In the rows, 128 means zero.
Here are made-up nodes, facts about them, and rows of numbers that follow some of those facts. Name the node behind each unnamed row.

There are 4 kinds of fact about the nodes: κ, ω, θ, ρ.
κ: is of sort; ω: uses; θ: sits directly inside; ρ: refers to
[bazum fleten nulako stanudron suplir] κ 889
[bevivor boples flevom grugri navutek nugral rili sefur traza tropefli] κ 225
[brabrir butrim dudrol fisum klunin] κ 742
[brosik flotrem grefler mesu mistuk nagir rumu skaplum skudrik tradrabol trutan zomek] κ 846
[brudras drazen gresuvur klusis labres ploflil puvovu skesonil] κ 70
[budor gazik godroplus nivuk rustisken sabel trufi] κ 771
[danir luklas staplin] κ 783
[dedra driflistu loplen puvirek rafel stekik] κ 8
[dezur drostu flaziskos nodris ridrun vidos] κ 171
[fatram fistin trotu] κ 515
[fledrum kestu klipli] κ 905
[flufle limim nado stovuk subu] κ 670
[klefla tibi] κ 794
[kluflum leril lidri pegul skinur zates] κ 267
[kuflotus muplin sopa] κ 197
bazum ω [stusti]
bevivor ω [rapun stanudron]
brabrir ω [skore]
briplos ω [fanil]
doklik ω [fanil]
drumu ω [tibi]
fesem ω [budor]
flaskem ω [nufem]
gobus ω [trufi]
gresuvur ω [paplos]
griple ω [flaziskos nodris]
kasta ω [flaziskos soklun]
kestu ω [bovoza drostu]
klefla ω [nado grulek]
lazek ω [lidri riklak]
leril ω [paplos nulako]
lifin ω [logek riklak]
luklas ω [fleten puvirek]
mistuk ω [grori fise]
nagir ω [brosu fisum staplin]
navutek ω [grefler]
pleskur ω [nugral pleko drazen]
pletofa ω [skugas stanudron]
puvovu ω [norok klipli]
rustisken ω [flufle flaziskos]
skaba ω [biklak dedra gazik muplin]
skinur ω [nuvek zates flufle budor fimal zuzu riklak]
stoplum ω [logek traza danir]
tolofom ω [skesonil]
trodos ω [logek]
tropefli ω [rapun stanudron labres]
trutan ω [brepi kuflotus]
vosti ω [sabel]
vuni ω [gruskim]
{bazum felodis grulek zuzu} θ soklun
{bedra dezur fatram fledrum gazik gruskim labres rili sopa stanudron tolus} θ stusti
{bevivor} θ doklik
{boples grori limim nivuk norok paplos skudrik vitim} θ biklak
{brabrir flaziskos sefur vuni zitrin} θ kloben
{brepi briplos drazen fise mada mistuk trufi} θ raflir
{brosik sabel} θ lifin
{brudras fistin} θ fesem
{budor tropefli vosti} θ plurostal
{butrim leril riklak rumu staplin stekik tibi} θ fanil
{danir} θ plomil
{dedra kestu klusis trotu} θ kledres
{driflistu drostu grefler klefla pegul skesonil stovuk suplir traza} θ skaba
{drumu flufle gresuvur skinur} θ pletofa
{dudrol} θ bovoza
{fisum ploflil skefos vidos} θ skanu
{flaskem griple lazek navutek puvirek puvovu rustisken trutan} θ trodos
{fleten flevom klunin rafel skugas subu trigroplos} θ stoplum
{flotrem pleko} θ vedra
{gobus nugral pubran rapun skaplum zates} θ brosu
{godroplus luklas muplin nufem} θ nuvek
{grugri mesu} θ vila
{klipli nagir ridrun skore tolofom} θ logek
{kluflum} θ zofis
{kuflotus lidri nulako} θ fimal
{loplen tradrabol} θ flatek
{nado nodris zomek} θ pleskur
bedra ρ [fatram]
dedra ρ [trotu]
flaskem ρ [navutek puvovu]
fleten ρ [subu]
flufle ρ [skinur]
grefler ρ [pegul]
gruskim ρ [labres rili]
klusis ρ [trotu]
labres ρ [fatram]
lazek ρ [griple]
limim ρ [boples]
loplen ρ [tradrabol]
mada ρ [brepi]
nado ρ [zomek]
norok ρ [skudrik grori]
nugral ρ [pubran]
nulako ρ [lidri]
paplos ρ [boples]
pegul ρ [klefla]
puvirek ρ [navutek trutan]
puvovu ρ [navutek]
rumu ρ [stekik]
rustisken ρ [puvovu flaskem]
skefos ρ [ploflil]
skesonil ρ [stovuk]
skudrik ρ [limim]
skugas ρ [fleten]
stanudron ρ [gazik]
stovuk ρ [driflistu]
subu ρ [skugas]
tolus ρ [fledrum]
traza ρ [driflistu]
tropefli ρ [budor]
trotu ρ [kestu]
vidos ρ [ploflil]
vitim ρ [norok]
vosti ρ [tropefli]
vuni ρ [brabrir sefur]
zates ρ [rapun]

Named rows:
[124 156 136 151 111 115 140 148 114 150 122 136 142 160 148 156 139 108
 110 151 160 134 126 118 112  95 146 122 114 120 157 112 132 110 117 132
 136 144 133 143 126]: dedra
[127 136 123 120 131 129 133 126 127 132 124 131 125 119 123 124 128 131
 127 129 115 140 129 125 134 131 125 128 114 130 116 135 131 133 129 138
 129 122 130 116 124]: zitrin
[131 122 140 122 144 134 124 129 128 137 143 129 130 133 120 111 119 121
 119 132 113  97 115 137 130 118 128 129 114 137 121 140 117 131 155 108
 124 112 120 121 127]: bazum
[126 124 143  85 117 140 115 126 146 119 124 147  94 105 126 140 138 128
 154  87 137 141 116 108 143 141 126 129 109 136 143 120 150 149 124 118
 131 155 151 118 137]: dezur
[127 148 137  85 148 113 124 131 126 133 135 170 117 104 127 132 143 120
 136  86 131 129 116 114 144 153 136 115 102 130 130 123 133 113 114  95
 131 129 143 125 142]: gazik
[140 143 127 153 118  97 138 158 122 129 128 141 148 140 151 153 134  96
 130 156 160 138 133 126 102 109 145 135 145 115 162 133 120 123  96 139
 130 142 143 142 136]: klusis
[116 124 129 123 117 118 136 118 134 124 128 118 119 117 111 123 140 144
 141 103 125 152 132 122 128 132 130 130 123 118 123 120 121 135 149 149
 113 126 118 118 121]: klunin
[124 140 123 119 143 112 138 126 123 134 129 139 134 119 120 121 133 129
 122 121 115 137 129 128 134 139 130 119 115 123 111 130 120 114 130 127
 126 112 121 122 126]: sabel
[103  90 114 115 179 164 114 139 122 140 135  99 112 121 153  96  98 149
 120 127 118  91 147 118 116 128 142 125 175 131 137 139 141 102 169 103
 144 126 122 144 127]: lifin
[138 101 138 132 130 121 115 119 139 115 153 116 128 113 108 103 125 129
 150 112 119 113 125 136 117 125 119 146 141 125 132 136 113 147 160 124
 111 110 125 121 131]: mistuk
[140 145 122 137 127 126 128 134 110 130 122 142 149 140 146 140 124 112
 120 162 134 126 115 131 114 115 141 143 129 130 133 141 133 129  89 130
 140 135 145 127 129]: flufle
[130 132 166 143 138 121  80  76  97 114 159  95 181 211 126 104 164 135
 116 117 157  60  90 163 125 129 165 160 127 107 114 142  95 126  80 125
 110 136 125 147 124]: rustisken
[136 101 135 158 137 160 140 125 137 139 118 101 112 134 112 120  97 120
 126 127 133  92 141 135 132 154  90  99 142 136 121 137 106 125 149  82
 142 120 111 125 158]: pletofa
[140 112 137 116 145 124 129 148 139 118 143 131 132 126 124 113 112 103
 133 143 113  94 116 144 121 125 138 134 137 139 126 162 103 145 140 120
 112 118 123 116 138]: gresuvur
[124 141 121 121 144 113 138 126 121 135 129 138 135 118 120 119 135 131
 123 120 114 139 131 126 134 139 131 121 113 124 110 132 121 116 129 130
 126 111 122 122 127]: godroplus
[133 133 120 120 135 115 144 149 130 122 124 137 132 118 133 132 123 111
 132 144 121 137 131 129 125 135 140 128 134 129 124 154 116 135 111 141
 124 129 135 116 134]: ploflil
[137 150 118 128 152 128 128 124 119 142 129 142 139 117 125 118 127 125
 115 144 108 132 129 133 136 130 118 130 108 134 108 144 138 127 118 129
 137 105 138 114 128]: tibi
[127 148 125 147 117 121 127 133 117 134 128 127 142 137 136 141 137 124
 126 133 141 137 128 127 119 114 130 138 124 123 137 122 134 127 114 139
 128 130 138 135 123]: mada
[144 119 151 196  87 123 135 136 130 145 146 102 142 144 116 137 124 101
 155 100 158 100 142 128 108 128  96 127 131 115 162 132  91 136 143  94
 126 122 138 155 154]: tropefli

Rows to name:
No name comes twice in this set of rows, the named rows included.
[135 159 149 136 111 131 131 142 123 152 125 149 124 130 134 159 137  97
 142  84 160 118 127 110 141 150 112 105  92 129 151 128 125 122  98  82
 145 143 161 144 159] -> stanudron
[134 126 142 147 120 129 115 133 123 132 147 123 141 145 131 126 126 116
 126 133 139  96 117 137 112 103 129 141 129 129 146 128 124 133 141 112
 125 124 130 141 128] -> vuni
[135 105 138 110 102 135 131  90 124 112 114 131 118 129 111 119 126 144
 138 134 123 152  94 124 116 119 143 157 120 123 115 127 123 152 128 140
 128 144 121  97 121] -> flaziskos
[124 122 126  98 153 145 126 124 135 119 111 146 100 111 129 138 121 134
 125 116 142 128 126 122 141 157 120 104 141 139 126 113 144 113 112  97
 145 143 124 121 145] -> stusti
[128 115 130 117 108 137 130 111 134 119 117 121 112 122 119 125 127 142
 139 126 123 152 119 122 127 123 129 141 121 127 122 127 132 149 135 145
 126 140 128 109 121] -> nodris
[123 119 128 121 112 139 129 121 139 123 119 118 112 119 121 127 130 139
 139 121 121 151 130 122 132 125 123 136 122 130 124 128 137 150 141 150
 124 138 130 114 122] -> ridrun
[135 129 142 153 118 128 114 136 121 133 147 124 144 148 134 132 125 111
 126 136 146  95 117 136 109  99 132 140 133 128 154 123 123 129 138 110
 125 128 132 147 127] -> vosti
[143  83 129 119 124 143 125 121 140 120 128 134 118 133 135 112  99 138
 117 152 102  96 131 136 138 139 118 105 152 140 122 120 119 114 147  99
 143 124 100 152 123] -> skaba
[130 139 125 142 108 134 124 134 123 129 122 123 134 138 141 143 131 123
 130 141 141 138 127 125 118 110 131 143 128 128 143 129 140 139 112 145
 133 143 146 132 124] -> zates
[138 110 140 124 130 148 118 129 140 126 138 119 121 131 117 113 115 119
 129 142 115 101 113 139 125 107 123 143 122 142 129 144 126 158 156 122
 119 123 127 111 128] -> leril
[132 132 123 152 108 105 122 123 126 117 137 122 144 120 125 135 143 130
 148 116 146 149 135 127 111 124 124 147 146 112 146 117 129 133 117 146
 121 128 138 138 125] -> rumu

Now the same nodes, written a new way:
Named rows:
[ 81 175 151  77 126 127 137 108 133 147 206 120 137 121 139 111 113 119
 135 120 119 107 138 101 118 136 121  97 174 125 133]: traza
[ 94 153 145 120 143 119 138 107 114 141 164 120 104 128 126 100 109 123
 133  99 122 107 152 101 140 120 126 114 157 138 129]: rumu
[136  82 116  81 163  75 115 145 104  96  89  88 177 126 140 128 101 151
 133 193 116 188  94 155 181 136 158  99 127 140  92]: stusti
[ 96 164 138  89 152 122 152 104 118 130 173 114 112 135 109 101 103 122
 134 102 115 107 163  78 132 124 129 106 160 131 126]: dedra
[102 163 155  98 130 143 109 127 125 141 186 140 149 130 146 116 116 135
 127 133 113  99 120 122  98 142 129 129 153 112 132]: driflistu
[109 126 143 144 131 139 114 128 111 144 141 138 107 121 133 113 118 136
 124 113 109 102 125 133 116 123 139 140 140 131 126]: tibi
[110 134 165 132 115 141 138 126 109 129 141 125 112 133 131 127 128 137
 117 116 107  97 109 138 121 120 126 120 115 119 122]: bazum
[110 134 152 147 133 131 115 122 108 144 144 136 119 127 141 109 122 134
 126 119 122 105 124 133 121 121 128 134 144 131 123]: zomek
[110 145 149 143 138 139 106 131 109 134 134 134 107 124 134 112 109 131
 127 124 107 100 124 136 118 131 151 137 131 134 131]: kluflum
[120 137 144 141 130 137 123 122 110 131 146 138 115 130 127 109 124 140
 127 121 115  97 127 127 119 122 137 143 141 119 120]: stekik
[ 98 168 150 116 111 142 108 129 123 143 179 141 137 125 159 118 122 134
 126 140 114 102 106 149 105 136 138 125 143 106 131]: suplir
[146 102 157 135 119 131 139 162 148  83 137 132 164 101 109 153 131 117
 179 139  94 134  88 139 181 158 123  86 124 156 100]: lifin
[110 132 151 147 134 130 115 124 107 143 145 135 118 126 142 110 122 135
 126 118 122 104 122 135 122 121 129 136 143 130 121]: brosik
[111 124 164 130 117 144 132 124 112 132 143 124 113 129 127 126 128 142
 118 111 105  93 113 136 122 121 125 127 120 119 125]: drumu
[ 98 140 140 107 154 118 134 116 123 129 169 114 115 132 121  94 115 133
 133  91 117  96 152 106 141 115 122 121 166 124 133]: flufle
[111 103 164 131 118 135 128 121 114 138 150 126 122 126 132 122 138 148
 116 104 114  95 118 133 126 119 106 132 134 121 123]: brabrir
[112 132 143 145 123 133 128 120 109 143 148 138 120 130 138 110 129 138
 127 121 121 105 120 135 118 117 128 135 145 120 114]: sefur
[ 75 194 153  70 146 129 114 116 135 138 199 118 120 121 135 108  88 112
 129 114 105 106 150  97 124 148 143 100 160 135 153]: pegul
[106 101 133 104 144 117 106 118 101 146 119 100 116 114 137 109 113 149
 109 145 111 122 116 145 114 116 150 136 150 136 127]: fledrum

Which node is each row?
No name comes twice in this set of rows, the named rows included.
[ 96 142 160  99 127 129 151 110 121 126 163 109 100 130 115 118 115 130
 121  97 104  99 139 104 141 120 122 105 135 127 132] -> vuni
[108 137 176 133 133 146 117 138 115 123 132 115 106 119 126 123 118 131
 125 109  97  84 110 141 119 127 135 122 119 139 141] -> skinur
[ 95 165 137 109 132 122 150 109 115 133 163 122 102 133 122 104 110 123
 131 110 115 112 145 105 134 117 137 106 147 124 124] -> nulako
[ 76 176 154  81 134 122 120 111 131 146 205 120 131 122 149 107 102 121
 130 111 120 110 145 103 132 139 122 103 168 126 147] -> grefler
[ 79 171 150  57 152 125 128 106 136 146 215 118 144 127 129 103 100 120
 131 106 118 105 159  73 118 143 115 102 181 128 141] -> stovuk
[145 101 150 144 121 134 142 160 145  85 136 143 158 109 109 151 128 119
 176 130  94 135  97 133 183 155 123  91 119 153  97] -> stoplum
[ 82 141 159  81 128 149 148  75 110 131 171 110 102 147 116 128 110 124
 100  92 123  99 156  81 161 138 114  83 144 136 105] -> tropefli
[129  96 142 129 125 150 119 143 131  89 136 154 160 142 126 161 116 129
 136 125 102 143 109 130 205 171 126  90 104 138  82] -> pletofa
[120 121 174 136  99 116 143 133 112 143 153 138 106 122 126 129 119 151
 110 117  98 121 125 115 111 121 118 144  90 119 140] -> briplos
[ 95 152 138 112 133 119 149 104 116 140 167 122 106 132 125 103 116 126
 130 104 121 111 147 104 137 113 126 109 158 128 121] -> nugral
[114 147 151 142 138 140 108 130 111 133 135 131 107 120 132 112 111 128
 129 124 107  98 122 134 115 128 149 133 133 140 131] -> lidri
[111 131 141 134 120 159 112 100 102 137 144 142 111 138 135 123 122 138
 107 123 121  98 129 128 130 134 141 131 136 123 101] -> rapun
[ 94 157 148 112 115 147  99 133 129 145 176 143 133 117 155 121 116 134
 123 134 105 103 110 149 103 139 144 129 145 115 138] -> drostu
[ 90 139 176 101 118 150 101 136 131 144 179 127 135 118 152 132 119 137
 113 119 100  95 109 141 110 145 123 121 133 122 146] -> klefla
[151 112 135 148 125 129 134 157 147  91 138 143 165  97 109 141 129 112
 191 148 101 140  97 136 176 154 136  95 145 161  92] -> logek

